Moves between units:
pim: §>gol, +>fad, !>pid, %>sed, &>rit, $>vov
dez: §>los, +>sot, !>nur, %>mot, &>ket, $>rud
rit: §>dor, +>beb, !>sed, %>vot, &>rul, $>fad
ket: §>nar, +>gos, !>mot, %>vad, &>lun, $>sot
los: §>sot, +>vad, !>ket, %>lun, &>nar, $>mot
gok: §>lur, +>mem, !>gev, %>bod, &>bol, $>mir
bif: §>lik, +>mos, !>sog, %>zal, &>med, $>dul
beb: §>der, +>mir, !>maf, %>gev, &>gok, $>gul
sed: §>rul, +>maf, !>fad, %>beb, &>vot, $>dor
zud: §>rud, +>mot, !>dez, %>ket, &>los, $>nur
vad: §>mur, +>sog, !>gos, %>bif, &>roz, $>ved
mem: §>ren, +>nes, !>let, %>leb, &>dib, $>zuv
pid: §>rit, +>dor, !>vov, %>fad, &>sed, $>gol
vov: §>sed, +>rul, !>gol, %>dor, &>fad, $>rit
nur: §>ket, +>nar, !>rud, %>sot, &>mot, $>los
zal: §>kop, +>pim, !>mos, %>baz, &>tek, $>sar
sot: §>vad, +>mur, !>nar, %>ved, &>gos, $>lun
nes: §>dez, +>los, !>vun, %>rud, &>nur, $>zud
ved: §>bif, +>lik, !>mur, %>dul, &>sog, $>roz
baz: §>vov, +>sed, !>pim, %>rit, &>gol, $>pid
med: §>sar, +>baz, !>zal, %>tek, &>kop, $>mos
leb: §>zud, +>rud, !>nes, %>nur, &>dez, $>vun
gul: §>gev, +>bol, !>der, %>lur, &>mir, $>gok
fad: §>vot, +>gul, !>dor, %>maf, &>beb, $>rul
rul: §>maf, +>gok, !>vot, %>der, &>gul, $>beb
vot: §>gul, +>gev, !>beb, %>gok, &>der, $>maf
bod: §>zuv, +>leb, !>mem, %>dib, &>ren, $>let
dor: §>beb, +>der, !>rul, %>gul, &>maf, $>vot
gol: §>fad, +>vot, !>rit, %>rul, &>dor, $>sed
sar: §>baz, +>vov, !>kop, %>pid, &>pim, $>tek
rud: §>mot, +>lun, !>los, %>nar, &>sot, $>ket
kop: §>pim, +>gol, !>tek, %>vov, &>pid, $>baz
mir: §>bod, +>zuv, !>lur, %>let, &>mem, $>bol
sog: §>med, +>sar, !>dul, %>mos, &>zal, $>lik
roz: §>dul, +>zal, !>bif, %>med, &>lik, $>sog
dul: §>zal, +>kop, !>lik, %>sar, &>mos, $>med
maf: §>gok, +>lur, !>gul, %>mir, &>gev, $>der
lik: §>mos, +>tek, !>med, %>kop, &>sar, $>zal
lur: §>mem, +>ren, !>bol, %>zuv, &>let, $>bod
gev: §>bol, +>let, !>mir, %>mem, &>bod, $>lur
bol: §>let, +>dib, !>bod, %>ren, &>zuv, $>mem
vun: §>nur, +>ket, !>zud, %>los, &>rud, $>dez
let: §>dib, +>vun, !>zuv, %>nes, &>leb, $>ren
lun: §>ved, +>bif, !>vad, %>roz, &>mur, $>gos
mur: §>sog, +>med, !>roz, %>lik, &>dul, $>bif
tek: §>pid, +>rit, !>baz, %>gol, &>vov, $>pim
mos: §>tek, +>pid, !>sar, %>pim, &>baz, $>kop
nar: §>gos, +>roz, !>lun, %>mur, &>ved, $>vad
dib: §>vun, +>nur, !>leb, %>dez, &>zud, $>nes
mot: §>lun, +>ved, !>sot, %>gos, &>vad, $>nar
ren: §>nes, +>dez, !>dib, %>zud, &>vun, $>leb
gos: §>roz, +>dul, !>ved, %>sog, &>bif, $>mur
der: §>mir, +>bod, !>gok, %>bol, &>lur, $>gev
zuv: §>leb, +>zud, !>ren, %>vun, &>nes, $>dib

The rows follow the links: the fewer symbols apart two units are, the more alike their rows tend to be.

Each row is also shifted at random along 3 hidden directions that mean nothing.

Some units, each with a row of numbers:
baz: [8, -16, 23, -4, 12, 22, 27, -6, -12, 21, -11, -17, 13, 17, -3, -6, -13, -19, 15, 19, 18, -15, 21, 7, -10, 2]
sog: [22, 13, -22, 16, 7, 17, -12, 3, -19, -7, 21, -21, 12, 25, 23, 39, 11, 26, 14, 16, 24, 17, -20, 24, -9, -13]
nes: [-26, -20, 3, -6, 16, -18, 25, 5, -9, 28, 15, 22, 11, -12, 0, 8, 12, -13, 19, -18, -19, -15, 18, 13, -6, 15]
ren: [-18, -5, -1, -27, -9, -19, 23, -4, -14, 24, 7, 28, -5, -17, -11, -1, 2, -2, 28, -23, -22, -4, 5, 27, -1, 6]
gol: [-1, -14, 33, -13, -35, 19, 12, -16, 11, 12, -19, -2, -2, 7, -8, -23, -23, -22, -12, 12, 3, -13, 23, -5, 10, 13]
pid: [4, -28, 35, 20, 17, 22, 21, -7, -10, 13, -15, -17, 23, 22, 9, -1, -21, -24, -1, 12, 3, -18, 27, -3, -11, 0]
mot: [-8, -14, -21, 24, 25, -6, -27, 11, 26, 5, 34, -2, 15, 14, 27, 30, 33, 6, -23, 6, 10, -3, 6, -15, 0, 37]
gos: [15, 8, -33, 6, 24, -5, -22, 16, 15, -12, 14, -19, -12, 0, -1, -5, 25, 15, -15, 19, 28, 8, -17, -23, -2, 6]
bol: [-4, 17, -10, -36, -8, -26, -4, -24, 1, 16, -5, 39, -25, -13, -9, -16, -11, 28, 24, -21, -34, 17, 0, 22, 7, 17]
dul: [17, 14, -24, -6, 25, 12, 4, 11, -8, -2, 12, -26, -11, 14, -10, -1, 18, 14, 15, 23, 34, 10, -15, 3, -7, -15]
zuv: [-16, -8, -3, -9, 31, -28, 14, -12, -15, 30, 10, 31, 10, -2, 8, 13, -2, 14, 35, -22, -37, 3, 13, 27, -11, 16]
beb: [3, 3, 12, 18, 12, -9, -34, -29, 20, -7, -15, 19, 4, 11, 23, 5, -31, 17, -15, -10, -29, 8, 13, -9, 1, 28]
vov: [0, -18, 34, 0, -42, 29, 14, -18, -4, 8, -17, -5, 11, 15, 7, 4, -23, -21, -3, 9, 4, -15, 19, 9, 9, 1]
bod: [-8, 12, 10, 14, -8, -11, 10, -5, -37, -11, -10, 23, 9, -14, 15, 27, -16, 13, 17, -32, -40, 13, -15, 25, -6, -36]
sed: [-2, -15, 30, -2, -20, 14, -4, -19, 22, 2, -23, 2, -1, 5, -4, -20, -28, -16, -20, 5, -5, -9, 21, -17, 9, 18]
ket: [-12, -9, -17, -8, -48, 0, -16, 9, 26, 2, 32, 7, -3, -3, 10, 19, 34, -5, -22, 0, 16, -5, -5, -5, 18, 26]
bif: [21, 23, -25, -9, -50, 21, -12, 0, -12, -13, 21, -12, -7, 18, 15, 31, 18, 24, 7, 13, 27, 21, -31, 31, 10, -15]
los: [-17, -13, -2, 35, -30, 2, 4, 31, -1, -19, 17, -11, 21, -19, 10, 27, 30, -29, -30, -13, 7, -13, -13, -19, 3, -21]
tek: [7, -10, 19, -8, 14, 21, 40, 10, -16, 8, -23, -28, 2, 5, -26, -27, -4, -30, 14, 23, 25, -18, 10, -5, -8, -22]
kop: [8, -12, 11, -12, 31, 18, 30, 0, -15, 21, -8, -24, 3, 16, -15, -17, -4, -14, 22, 25, 27, -11, 17, 6, -10, -3]

In each set, the symbols that take the first to the second take the third to the fourth, perhaps in another order. Give the fourth.
Answer with the unit's name.
A [9, -15, 23, 7, 20, 26, 30, 1, -21, 11, -13, -22, 13, 16, -2, -2, -9, -22, 18, 19, 17, -18, 14, 8, -12, -14]
B [0, -7, 25, 16, 12, 4, -21, -18, 23, -6, -24, 8, 2, 10, 11, -13, -30, -4, -24, -2, -18, -4, 23, -22, 2, 23]
C [2, 18, -4, -12, 3, -21, -18, -22, -3, 2, -8, 30, -14, -7, 7, 3, -20, 30, 12, -20, -36, 20, -3, 12, 3, 7]
D leb

A [13, 6, 7, -8, -31, 32, 29, 6, -33, -4, -2, -26, 8, 15, -6, 15, 0, -7, 22, 18, 25, 0, -15, 28, -1, -39]
B [4, -20, 21, -12, 0, 24, 22, -17, -5, 29, -1, -9, 9, 28, 7, 2, -12, -5, 19, 19, 15, -12, 26, 22, -1, 21]
C [-26, -27, 5, 10, -15, -11, 16, 16, -3, 14, 24, 8, 19, -14, 10, 22, 26, -23, -2, -19, -8, -19, 7, 0, 3, 9]
D ket

A [-1, 16, -5, -15, 49, -33, -5, -2, 4, -2, -19, 21, -22, -27, -27, -44, -14, 10, 12, -13, -29, 9, 0, -15, -9, 0]
B [-28, -24, 1, 1, 17, -18, 21, 5, -6, 29, 21, 20, 18, -7, 7, 15, 18, -11, 14, -16, -18, -15, 22, 11, -6, 24]
C [19, 8, -9, 18, 19, 19, 6, 12, -29, -9, 7, -30, 11, 21, 9, 28, 9, 10, 14, 19, 27, 9, -19, 16, -14, -30]
D vov

A [2, 6, 18, 1, -15, -2, -23, -21, 25, -14, -22, 13, -11, -4, -1, -24, -28, 0, -25, -7, -17, 3, 5, -19, 8, 12]
B [-1, 18, -2, -15, 23, -25, -3, -4, 0, -8, -20, 20, -16, -27, -19, -30, -15, 12, 11, -20, -30, 10, -6, -7, -3, -12]
C [10, -4, 16, 6, 3, 31, 35, 11, -34, -4, -12, -35, 12, 10, -7, 3, -5, -19, 21, 21, 24, -7, -5, 10, -9, -45]
D rit

A [-24, -16, 1, -20, 5, -21, 27, 1, -7, 32, 12, 25, 1, -16, -4, -1, 11, -8, 21, -18, -20, -11, 15, 16, -4, 13]
B [-26, -19, -12, 2, -18, -11, 1, 19, 18, 13, 28, 6, 8, -13, 0, 6, 33, -21, -17, -2, 5, -16, 8, -13, 7, 25]
C [17, 9, -27, 15, 45, 3, -20, 12, -2, -10, 19, -22, -2, 17, 10, 17, 17, 22, 1, 20, 28, 13, -17, -5, -9, -4]
D zal

A [-4, -4, 18, 1, -11, -1, -29, -33, 28, 2, -11, 18, -4, 14, 15, -7, -31, 13, -17, -3, -21, 1, 22, -8, 10, 39]
B [-1, 20, -4, -15, -8, -21, -19, -23, 2, -1, -9, 32, -17, -9, 3, -2, -21, 30, 11, -25, -34, 17, -2, 18, 5, 9]
C [-12, 6, 5, -13, 11, -22, 23, 3, -19, 7, -8, 21, -6, -23, -12, -10, -4, -3, 24, -21, -30, 2, -1, 13, -9, -18]
D dez

A [-24, -23, 5, -3, 31, -22, 27, 15, -7, 23, 11, 14, 8, -18, -10, -7, 16, -20, 17, -15, -18, -19, 18, -2, -12, 8]
B [-25, -19, -5, -32, -68, -8, 17, -2, 11, 27, 28, 25, -3, -13, -4, 9, 23, -18, 0, -13, 1, -17, 5, 16, 20, 31]
C [9, 17, -31, -12, -57, 9, -26, 5, 15, -16, 28, -4, -13, 6, 6, 18, 26, 15, -17, 8, 26, 17, -26, 7, 17, 8]
D mur

A [1, 2, -21, 14, 1, -7, -21, 24, 21, -19, 14, -18, -5, -7, -5, -2, 30, -5, -29, 7, 24, -1, -16, -31, 6, -2]
B [20, 3, -14, -17, 45, 8, 14, 10, -8, 9, 5, -30, -12, 13, -21, -21, 13, 6, 23, 32, 36, 1, -4, 3, -13, -1]
C [17, 8, -7, -19, -5, 20, 23, 3, -16, 6, -1, -24, -10, 9, -21, -12, 7, -2, 24, 27, 33, 1, -10, 20, 0, -19]
D sed

A [0, -18, 36, 5, -25, 27, 12, -15, 5, 6, -22, -8, 12, 11, 1, -7, -28, -19, -11, 8, 1, -15, 22, -1, 7, 2]
B [2, 14, 8, 36, 51, -22, -18, -4, -12, -21, -19, 13, 12, -8, 19, 9, -26, 20, -2, -23, -43, 14, -4, -7, -17, -23]
C [14, 19, -28, 2, 2, 6, -18, 13, 2, -17, 15, -18, -7, 9, 4, 10, 21, 20, -6, 15, 27, 14, -24, -4, 1, -6]
D baz

A [-17, -4, -6, -2, -46, -5, 15, 43, 15, -24, 5, -15, -8, -41, -35, -28, 36, -46, -36, -6, 24, -21, -22, -42, 14, -26]
B [21, 15, -20, 7, -7, 17, -10, 6, -19, -8, 18, -20, 7, 24, 18, 38, 11, 25, 10, 16, 23, 18, -24, 24, -4, -18]
C [-2, -13, 35, 24, -8, 14, -16, -18, 7, -6, -21, 1, 19, 12, 20, 5, -30, -7, -23, -2, -15, -7, 20, -12, 1, 8]
D bol

A [-2, -17, 34, 8, -21, 25, 24, -9, -7, 3, -23, -14, 10, 9, -4, -10, -23, -28, -8, 10, 3, -19, 19, -7, 2, -6]
B [3, -3, 16, 15, 18, -7, -31, -24, 25, -6, -18, 16, 1, 8, 15, -7, -29, 8, -22, -5, -23, 4, 22, -19, 0, 26]
C [2, -9, 29, -28, -64, 32, 32, -6, -5, 8, -17, -11, -7, 1, -25, -24, -14, -31, 1, 16, 21, -16, 6, 10, 13, -14]
D dor

A [2, -20, 34, -5, -23, 23, 21, -8, 4, 5, -24, -13, 4, 8, -10, -20, -22, -30, -8, 11, 8, -21, 20, -8, 5, -3]
B [-2, -18, 32, 11, 10, 9, -10, -24, 20, 9, -18, 4, 10, 16, 14, -8, -29, -8, -17, 4, -9, -9, 33, -14, 2, 28]
C [3, 20, 10, -2, -36, -7, -19, -12, 11, -30, -28, 15, -18, -18, -10, -25, -27, 7, -21, -17, -24, 9, -14, -13, 12, -14]
D gev

A [-1, -8, 29, -3, -18, 6, -11, -23, 27, -1, -22, 5, -6, 7, -5, -25, -28, -9, -23, 3, -8, -9, 20, -19, 12, 23]
B [-12, 8, 6, -18, -20, -19, 21, -1, -21, 4, -3, 26, -4, -22, -13, -2, -7, 0, 25, -26, -28, 5, -9, 24, -3, -21]
C [4, 12, 5, 9, 16, -13, -32, -24, 8, -11, -12, 24, -6, 5, 17, 4, -25, 30, -7, -19, -34, 15, 3, -1, 0, 14]
D zud

A [2, -16, 23, -2, -9, 30, 24, -7, -18, 17, -9, -16, 12, 21, 3, 6, -12, -19, 16, 17, 15, -11, 15, 15, -4, -4]
B [3, 22, 10, 8, -17, -10, -22, -11, 4, -29, -22, 19, -7, -13, 3, -12, -28, 12, -15, -21, -32, 14, -11, -8, 4, -22]
C [-12, 10, 0, -8, 2, -20, 18, 2, -22, -2, -12, 23, -7, -22, -10, -6, -11, 2, 22, -24, -33, 5, -8, 16, -7, -23]
D mot

A [-9, -11, -13, 14, 6, -9, -4, 35, 19, -14, 15, -13, 3, -22, -13, -13, 37, -25, -29, 2, 19, -16, -4, -41, -3, 2]
B [8, 10, -31, 1, 13, -3, -29, 11, 22, -9, 22, -13, -11, 1, 0, -1, 28, 14, -15, 16, 27, 7, -12, -18, 0, 19]
C [3, 16, 3, 11, 26, -16, -23, -12, 1, -13, -20, 20, -3, -9, 5, -6, -26, 23, -4, -17, -33, 16, 0, -9, -4, -2]
D bod

A [19, 12, -12, 6, -3, 22, 9, 11, -32, -14, 5, -29, 5, 16, 3, 20, 8, 7, 15, 19, 28, 8, -24, 19, -6, -39]
B [1, -3, 27, 3, -26, 7, -17, -18, 22, -9, -25, 8, -3, 1, 2, -20, -26, -8, -27, -4, -14, -5, 10, -17, 10, 11]
C [3, 18, 13, -6, -21, -6, -24, -17, 19, -20, -27, 17, -18, -13, -10, -27, -27, 7, -20, -12, -24, 10, -3, -17, 12, 1]
D nes

A [-2, -19, 46, 45, 11, 20, 8, -4, -9, -12, -28, -12, 34, 12, 19, 11, -34, -26, -19, 0, -12, -15, 18, -16, -8, -20]
B [2, -8, 31, 10, -15, 6, -21, -21, 19, -8, -19, 8, 1, 8, 11, -7, -32, -4, -26, -3, -17, -4, 17, -13, 10, 16]
C [-3, 0, -16, 24, -19, 4, -23, 15, 10, -12, 26, -9, 10, 4, 25, 33, 28, 2, -28, 2, 16, 3, -13, -7, 8, 3]
D vad

